Below are the code and all the weights of a small trained network. Each question names an input and a target symbol and asks about switching units off, where a switched-off unit gives its printed mean instead of its output.

import numpy as np


def w(rows, s, z=0):
    codes = np.array(rows[::2]) - 128.0
    scale = np.full(codes.shape[1], s)
    scale[-1] = z or s
    return codes * scale


def f(y):
    return np.maximum(y, 0)


def softmax(a):
    e = np.exp(a - a.max(-1, keepdims=True))
    return e / e.sum(-1, keepdims=True)


def log_softmax(a):
    a = a - a.max(-1, keepdims=True)
    return a - np.log(np.exp(a).sum(-1, keepdims=True))


def net(x, mask):
    ids = ['αβγδεμπστω'.index(c) for c in x.split()]
    T = len(ids)
    res = E[ids] + P[:T]
    u = 0
    for l in range(2):
        q, k, v = (res @ M[l].T for M in (Q, K, V))
        z = softmax(np.where(np.tri(T) > 0, q @ k.T / 3**0.5, -1e9)) @ v
        res = res + np.where(mask[u], z, O[l][:, -1]) @ O[l][:, :-1]
        u += 1
        y = f(res @ A[l][:, :-1].T + A[l][:, -1])
        res = res + np.where(mask[u : u + 8], y, B[l][:, -1]) @ B[l][:, :-1]
        u += 8
    return log_softmax(res[-1] @ U[:, :-1].T + U[:, -1])


Q, K, V, O, A, B = {}, {}, {}, {}, {}, {}
E = w([
[93,54,161,216,138,156,216,194,180],'α',
[99,234,112,87,177,70,140,67,146],'β',
[82,133,108,115,206,100,117,100,187],'γ',
[85,131,188,110,157,61,91,31,128],'δ',
[81,141,151,125,174,233,191,43,191],'ε',
[152,175,107,76,247,62,92,83,192],'μ',
[167,167,186,168,104,205,159,115,76],'π',
[147,168,65,177,110,183,235,126,112],'σ',
[233,156,229,95,64,172,198,224,158],'τ',
[139,236,50,105,94,26,158,135,86],'ω',
],0.014)
P = w([
[148,172,133,176,43,114,78,91,210],'0',
[177,176,132,179,90,109,186,66,128],'1',
[138,180,106,128,86,145,114,94,145],'2',
[169,151,112,130,135,95,158,82,127],'3',
[110,181,99,109,117,151,96,96,110],'4',
[148,124,113,118,147,92,171,104,103],'5',
[90,147,100,106,139,150,106,123,92],'6',
[105,97,134,104,174,116,188,114,99],'7',
[83,101,111,102,185,151,131,152,94],'8',
[96,100,133,99,169,135,186,136,49],'9',
[90,45,92,95,200,118,175,180,82],'10',
[34,113,125,88,192,167,150,178,46],'11',
[85,22,104,81,226,126,209,192,60],'12',
[63,92,119,60,178,164,154,163,6],'13',
],0.011)
Q[0] = w([
[95,165,132,101,138,98,86,138,107],'0.h0',
[163,128,147,144,153,132,226,92,112],'0.h0',
[99,139,105,71,179,3,113,102,98],'0.h0',
],0.017)
K[0] = w([
[138,2,98,59,234,106,145,164,73],'0.h0',
[66,191,142,177,106,163,14,184,204],'0.h0',
[81,94,125,30,179,178,174,167,7],'0.h0',
],0.0084)
V[0] = w([
[38,137,105,255,128,187,155,135,76],'0.h0',
[125,144,192,81,134,217,225,72,106],'0.h0',
[219,161,211,153,24,159,145,149,128],'0.h0',
],0.0076)
O[0] = w([
[224,133,82,225,208,104,132,41,146,2],'0.h0',
[8,198,79,185,163,129,25,197,137,162],'0.h0',
[169,146,183,87,217,198,130,150,113,186],'0.h0',
],0.011,0.0051)
A[0] = w([
[62,211,112,156,223,59,42,139,204,133],'0.n0',
[64,73,194,172,144,161,123,102,212,166],'0.n1',
[76,103,58,147,157,118,210,175,54,216],'0.n2',
[108,101,179,137,174,154,158,202,97,112],'0.n3',
[105,79,134,118,13,1,109,81,133,152],'0.n4',
[178,164,68,144,68,30,90,33,215,159],'0.n5',
[112,182,91,83,167,171,154,90,208,253],'0.n6',
[127,107,158,103,140,219,179,61,136,182],'0.n7',
],0.0064,0.004)
B[0] = w([
[114,157,103,177,143,114,164,115,100,254],'0.n0',
[157,42,147,105,67,108,17,178,112,166],'0.n1',
[104,174,202,38,129,175,149,72,105,208],'0.n2',
[130,203,116,197,204,167,84,80,139,236],'0.n3',
[101,97,114,103,93,205,112,110,254,204],'0.n4',
[238,148,113,139,237,208,114,106,224,182],'0.n5',
[189,171,144,126,151,64,115,166,128,232],'0.n6',
[98,86,203,137,154,195,135,226,193,229],'0.n7',
],0.0076,0.0097)
Q[1] = w([
[124,99,192,167,142,178,116,206,85],'1.h0',
[122,160,151,210,160,254,182,149,157],'1.h0',
[137,148,37,165,132,120,66,105,110],'1.h0',
],0.0083)
K[1] = w([
[254,156,153,162,91,119,109,177,145],'1.h0',
[161,51,91,207,129,250,82,97,166],'1.h0',
[55,82,99,135,226,150,230,89,46],'1.h0',
],0.0055)
V[1] = w([
[54,98,92,253,134,132,9,125,189],'1.h0',
[143,225,69,189,126,130,220,180,186],'1.h0',
[119,223,104,174,130,179,161,38,86],'1.h0',
],0.0058)
O[1] = w([
[71,216,36,112,155,229,118,126,133,180],'1.h0',
[72,240,130,254,19,82,213,124,206,254],'1.h0',
[132,119,219,102,220,76,115,4,138,98],'1.h0',
],0.0095,0.0069)
A[1] = w([
[118,83,197,140,66,117,172,132,123,72],'1.n0',
[130,101,180,21,125,156,112,190,166,163],'1.n1',
[179,160,83,103,175,146,85,87,134,140],'1.n2',
[96,39,170,113,36,124,148,157,61,42],'1.n3',
[124,137,145,136,119,79,132,44,191,122],'1.n4',
[108,163,65,142,148,161,144,150,153,94],'1.n5',
[88,115,157,152,2,135,134,143,122,253],'1.n6',
[99,174,69,162,127,193,126,143,93,102],'1.n7',
],0.0081,0.0053)
B[1] = w([
[122,133,105,152,178,88,136,117,101,172],'1.n0',
[107,120,130,128,133,117,95,99,59,250],'1.n1',
[168,145,54,153,167,132,92,132,105,167],'1.n2',
[165,135,84,119,152,157,148,11,148,173],'1.n3',
[167,59,180,70,82,136,122,127,75,185],'1.n4',
[131,98,129,144,60,162,120,145,112,210],'1.n5',
[88,128,89,108,130,94,89,133,168,207],'1.n6',
[143,81,161,153,105,120,120,155,116,207],'1.n7',
],0.011,0.02)
U = w([
[203,58,126,120,114,191,152,121,190,174],'α',
[2,174,140,148,105,4,153,168,134,255],'β',
[59,81,148,78,15,118,140,196,165,118],'γ',
[176,14,158,94,46,93,130,147,52,89],'δ',
[117,125,124,212,60,94,94,101,80,19],'ε',
[126,182,77,72,136,153,92,83,134,125],'μ',
[180,159,99,148,200,151,111,86,193,100],'π',
[127,109,212,125,69,158,152,68,215,101],'σ',
[142,155,163,134,139,99,87,118,86,155],'τ',
[186,58,159,158,141,79,124,84,104,144],'ω',
],0.007,0.0042)

Each question gives the input, a string of symbols that net reads in full, and the target symbol t.
The units are the heads (3 rows each of Q, K, V and O) and the neurons (one row each of A and B). Each row of codes is followed by its name. A weight is (code - 128) times the scale printed after its matrix; where a second scale follows, it is the last column's (O, A, B and U).
mask holds one flag per unit, layer by layer, with each layer's heads first. A switched-off unit (its flag False) gives its mean, the last column of its rows in O or B, instead of its output. The means were averaged over made-up inputs and are rounded, as every weight is.
A unit's drop is (log p(t) with every unit on - log p(t) with that unit switched off) / (log p(t) with every unit on - log p(t) with every unit switched off).
The circuit of an input: a set's keep is (log p(t) with only the set's units on - log p(t) with every unit switched off) / (log p(t) with every unit on - log p(t) with every unit switched off). Starting from the 12 units with the biggest drops (on a tie, the unit counted first), units are removed one at a time, each time the one whose removal leaves the highest keep (on an exact tie, the one counted first), for as long as the keep stays at least 0.8.
circuit, biggest first: the units of the circuit, biggest drop first
most important unit: the unit with the biggest drop
top k neurons: the k neurons with the biggest drops, biggest first
k most important neurons of layer l: the k neurons of layer l with the biggest drops, biggest first
input α γ τ μ δ τ π α τ τ τ δ μ μ, target γ: top 4 neurons : [0.n4, 0.n3, 1.n3, 0.n1]
input τ α β τ ε τ τ ω ε, target τ: top 2 neurons : [1.n1, 0.n3]
input γ μ τ τ δ τ μ μ ε, target γ: 2 most important neurons of layer 0 : [0.n5, 0.n2]
input π τ τ α ε, target π: circuit, biggest first : [0.h0]
input ε μ α β τ τ ε τ β σ γ τ τ τ, target ε: circuit, biggest first : [0.h0, 1.n7, 1.h0, 1.n5]
input δ μ μ β τ ε β τ τ, target δ: circuit, biggest first : [1.h0, 0.h0]
input γ γ μ σ α, target γ: top 3 neurons : [0.n4, 0.n2, 1.n6]
input μ μ β σ, target μ: top 2 neurons : [1.n3, 0.n3]
input β ε μ τ α δ τ τ τ β μ β, target γ: 2 most important neurons of layer 0 : [0.n4, 0.n3]
input ε σ μ τ ε τ ε τ ε γ β μ τ α, target ε: circuit, biggest first : [0.h0, 1.h0, 1.n7, 1.n5]
input ε ε ε ε, target ε: circuit, biggest first : [0.h0, 1.n5, 1.n7, 0.n0]
input γ μ τ γ β σ β μ, target σ: 2 most important neurons of layer 0 : [0.n7, 0.n5]
input α β σ σ μ γ ω τ σ ε, target α: top 2 neurons : [0.n1, 0.n7]
input μ τ τ τ τ τ τ β τ σ β τ π π, target μ: top 2 neurons : [1.n3, 1.n6]
input ε α μ, target π: circuit, biggest first : [0.n5, 0.h0]
input γ τ τ μ ω σ δ ε μ, target ε: circuit, biggest first : [0.h0, 0.n0, 1.n5, 1.n7]
input ε τ β δ μ τ τ μ ε δ α, target ε: circuit, biggest first : [0.h0, 1.h0, 1.n5, 1.n7]
input β ω π ε μ σ μ ε, target β: most important unit : 0.n5
input ε δ δ τ τ τ τ μ τ ε, target ε: top 3 neurons : [1.n7, 1.n5, 0.n1]
input μ τ β μ σ τ ε β, target ε: top 4 neurons : [0.n0, 1.n4, 1.n2, 1.n5]
input γ μ δ γ β β ε β σ σ, target γ: most important unit : 1.h0
input β μ δ ε τ μ γ, target γ: top 3 neurons : [0.n3, 0.n4, 1.n3]
